Below are the code and all the weights of a small trained network. Each question names an input and a class and asks about switching units off, where a switched-off unit gives its printed mean instead of its output.

import numpy as np


def w(rows, s, z=0):
    codes = np.array(rows[::2]) - 128.0
    scale = np.full(codes.shape[1], s)
    scale[-1] = z or s
    return codes * scale


def norm(h):
    return h / np.sqrt((h * h).mean(-1, keepdims=True) + 1e-5)


def f(y):
    return y / 2 * (1 + np.tanh(0.7978845608 * (y + 0.044715 * y**3)))


def log_softmax(a):
    a = a - a.max(-1, keepdims=True)
    return a - np.log(np.exp(a).sum(-1, keepdims=True))


def net(x, mask):
    res = np.array(x, float).reshape(1, 4) / 4 @ E
    u = 0
    for l in range(4):
        y = f(norm(res) @ A[l][:, :-1].T + A[l][:, -1])
        res = res + np.where(mask[u : u + 5], y, B[l][:, -1]) @ B[l][:, :-1]
        u += 5
    return log_softmax(norm(res)[-1] @ U[:, :-1].T + U[:, -1])


A, B = {}, {}
E = w([
[204,161,110,120,195,138,144,83,158],'x0',
[79,199,154,158,144,154,122,130,82],'x1',
[121,108,163,221,196,128,161,118,121],'x2',
[94,132,140,92,149,162,179,165,254],'x3',
],0.0085)
A[0] = w([
[73,86,136,146,113,171,106,197,105,36],'0.n1',
[165,118,213,194,121,69,172,112,117,148],'0.n2',
[102,193,198,144,136,177,30,146,123,4],'0.n3',
[114,121,125,137,106,82,166,127,66,125],'0.n4',
[180,41,140,89,97,2,193,105,153,82],'0.n5',
],0.0078,0.0032)
B[0] = w([
[101,110,176,83,209,93,168,115,69,198],'0.n1',
[135,122,76,135,65,165,151,117,145,239],'0.n2',
[89,172,137,182,54,41,137,65,161,163],'0.n3',
[199,67,70,74,184,203,147,2,155,186],'0.n4',
[109,161,234,197,103,67,78,235,118,254],'0.n5',
],0.0087,0.0034)
A[1] = w([
[16,227,56,133,129,144,141,55,122,119],'1.n1',
[170,89,209,73,115,222,153,72,136,7],'1.n2',
[101,124,103,119,128,124,179,162,255,95],'1.n3',
[149,174,125,81,52,102,68,120,98,77],'1.n4',
[73,47,124,225,223,147,73,112,155,33],'1.n5',
],0.0064,0.002)
B[1] = w([
[150,101,165,135,115,104,86,177,165,232],'1.n1',
[88,151,171,156,120,111,154,55,130,121],'1.n2',
[99,109,123,146,149,149,97,145,121,252],'1.n3',
[128,117,113,174,133,199,194,141,163,182],'1.n4',
[170,175,95,119,53,129,214,246,153,187],'1.n5',
],0.011,0.004)
A[2] = w([
[114,128,126,49,60,165,86,136,154,97],'2.n1',
[56,254,148,166,117,144,126,85,128,8],'2.n2',
[178,199,119,144,222,105,142,127,160,92],'2.n3',
[147,86,185,156,162,185,113,203,142,246],'2.n4',
[141,173,153,34,130,177,101,182,80,91],'2.n5',
],0.0078,0.0019)
B[2] = w([
[162,160,135,179,161,113,199,143,150,158],'2.n1',
[172,68,216,159,71,115,87,188,158,138],'2.n2',
[117,121,148,12,110,44,148,166,80,169],'2.n3',
[102,169,122,137,108,110,118,1,115,255],'2.n4',
[107,171,115,164,123,124,210,132,44,139],'2.n5',
],0.009,0.0071)
A[3] = w([
[98,135,183,80,228,122,117,170,229,131],'3.n1',
[71,25,170,199,179,204,164,187,105,101],'3.n2',
[146,151,135,171,123,140,214,142,148,7],'3.n3',
[2,130,180,122,202,203,164,173,168,70],'3.n4',
[70,69,145,56,141,37,186,163,61,10],'3.n5',
],0.0071,0.0014)
B[3] = w([
[154,86,151,142,78,148,86,146,26,228],'3.n1',
[183,184,145,1,143,154,126,126,143,186],'3.n2',
[128,206,150,92,31,135,188,150,190,192],'3.n3',
[183,75,27,178,187,142,88,92,68,253],'3.n4',
[222,173,210,33,163,71,142,78,172,192],'3.n5',
],0.0091,0.0047)
U = w([
[144,65,66,167,161,190,70,120,60,168],'0',
[133,115,214,176,81,83,78,189,168,150],'1',
[134,192,92,143,87,169,251,159,163,125],'2',
[161,149,188,25,179,101,148,104,106,121],'3',
[84,135,129,155,157,121,122,49,180,158],'4',
[50,104,139,105,203,163,135,125,210,32],'5',
[51,102,121,94,174,151,130,123,199,1],'6',
],0.015,0.0075)

Each question gives the input, the list of numbers given to net, and the class t.
The units are the neurons (one row each of A and B). Each row of codes is followed by its name. A weight is (code - 128) times the scale printed after its matrix; where a second scale follows, it is the last column's (A, B and U).
mask holds one flag per neuron, layer by layer. A switched-off neuron (its flag False) gives its mean, the last column of its row in B, instead of its output. The means were averaged over made-up inputs and are rounded, as every weight is.
A unit's drop is (log p(t) with every unit on - log p(t) with that unit switched off) / (log p(t) with every unit on - log p(t) with every unit switched off).
The circuit of an input: a set's keep is (log p(t) with only the set's units on - log p(t) with every unit switched off) / (log p(t) with every unit on - log p(t) with every unit switched off). Starting from the 12 units with the biggest drops (on a tie, the unit counted first), units are removed one at a time, each time the one whose removal leaves the highest keep (on an exact tie, the one counted first), for as long as the keep stays at least 0.8.
units of the circuit, in order: the units of the circuit, biggest drop first
most important unit: the unit with the biggest drop
k most important neurons: the k neurons with the biggest drops, biggest first
top k neurons in layer l: the k neurons of layer l with the biggest drops, biggest first
input [8,2,5,5], class 3: most important unit : 2.n3
input [-8,-2,-8,5], class 2: 4 most important neurons : [2.n1; 2.n5; 2.n3; 1.n4]
input [6,-6,6,5], class 1: units of the circuit, in order : [3.n1; 0.n5]
input [2,2,-3,-1], class 4: units of the circuit, in order : [2.n4; 1.n4; 0.n2]
input [0,1,2,1], class 4: 2 most important neurons : [0.n2; 2.n4]
input [1,-1,-4,4], class 0: units of the circuit, in order : [1.n3; 3.n4]
input [-7,3,-7,1], class 2: 3 most important neurons : [2.n1; 1.n4; 2.n3]
input [-8,6,4,-3], class 3: units of the circuit, in order : [0.n1; 3.n2]
input [2,2,-1,-1], class 4: 3 most important neurons : [1.n1; 0.n5; 1.n4]
input [7,7,-6,8], class 0: units of the circuit, in order : [1.n3; 3.n4; 3.n1]
input [-7,-7,-5,8], class 0: 3 most important neurons : [3.n4; 1.n3; 1.n5]
input [1,-8,3,-7], class 1: 3 most important neurons : [0.n5; 3.n4; 1.n3]
input [-7,6,2,0], class 3: top 2 neurons in layer 3 : [3.n5; 3.n2]
input [-2,8,7,1], class 1: units of the circuit, in order : [2.n2]
input [1,7,-2,-6], class 1: 3 most important neurons : [0.n3; 2.n2; 3.n4]
input [-7,1,-4,-4], class 3: 2 most important neurons : [2.n4; 0.n1]
input [-6,-5,6,3], class 2: 4 most important neurons : [1.n5; 2.n3; 0.n2; 2.n4]
input [-6,-2,4,3], class 3: 2 most important neurons : [0.n1; 3.n5]
input [4,8,-8,8], class 0: top 2 neurons in layer 1 : [1.n3; 1.n5]
input [1,-1,1,2], class 4: units of the circuit, in order : [2.n4]
input [-6,3,-1,-4], class 3: 2 most important neurons : [0.n1; 2.n4]
input [-8,-2,6,2], class 3: 3 most important neurons : [0.n1; 3.n5; 3.n2]
input [3,6,-8,1], class 2: top 2 neurons in layer 2 : [2.n1; 2.n5]
input [4,-6,-4,5], class 1: top 3 neurons in layer 0 : [0.n5; 0.n1; 0.n4]
input [-6,1,-2,6], class 0: 2 most important neurons : [3.n4; 2.n3]
input [0,4,8,5], class 2: 2 most important neurons : [1.n5; 3.n3]
input [-5,1,5,7], class 0: most important unit : 3.n4
input [6,3,-7,3], class 2: top 2 neurons in layer 0 : [0.n1; 0.n4]
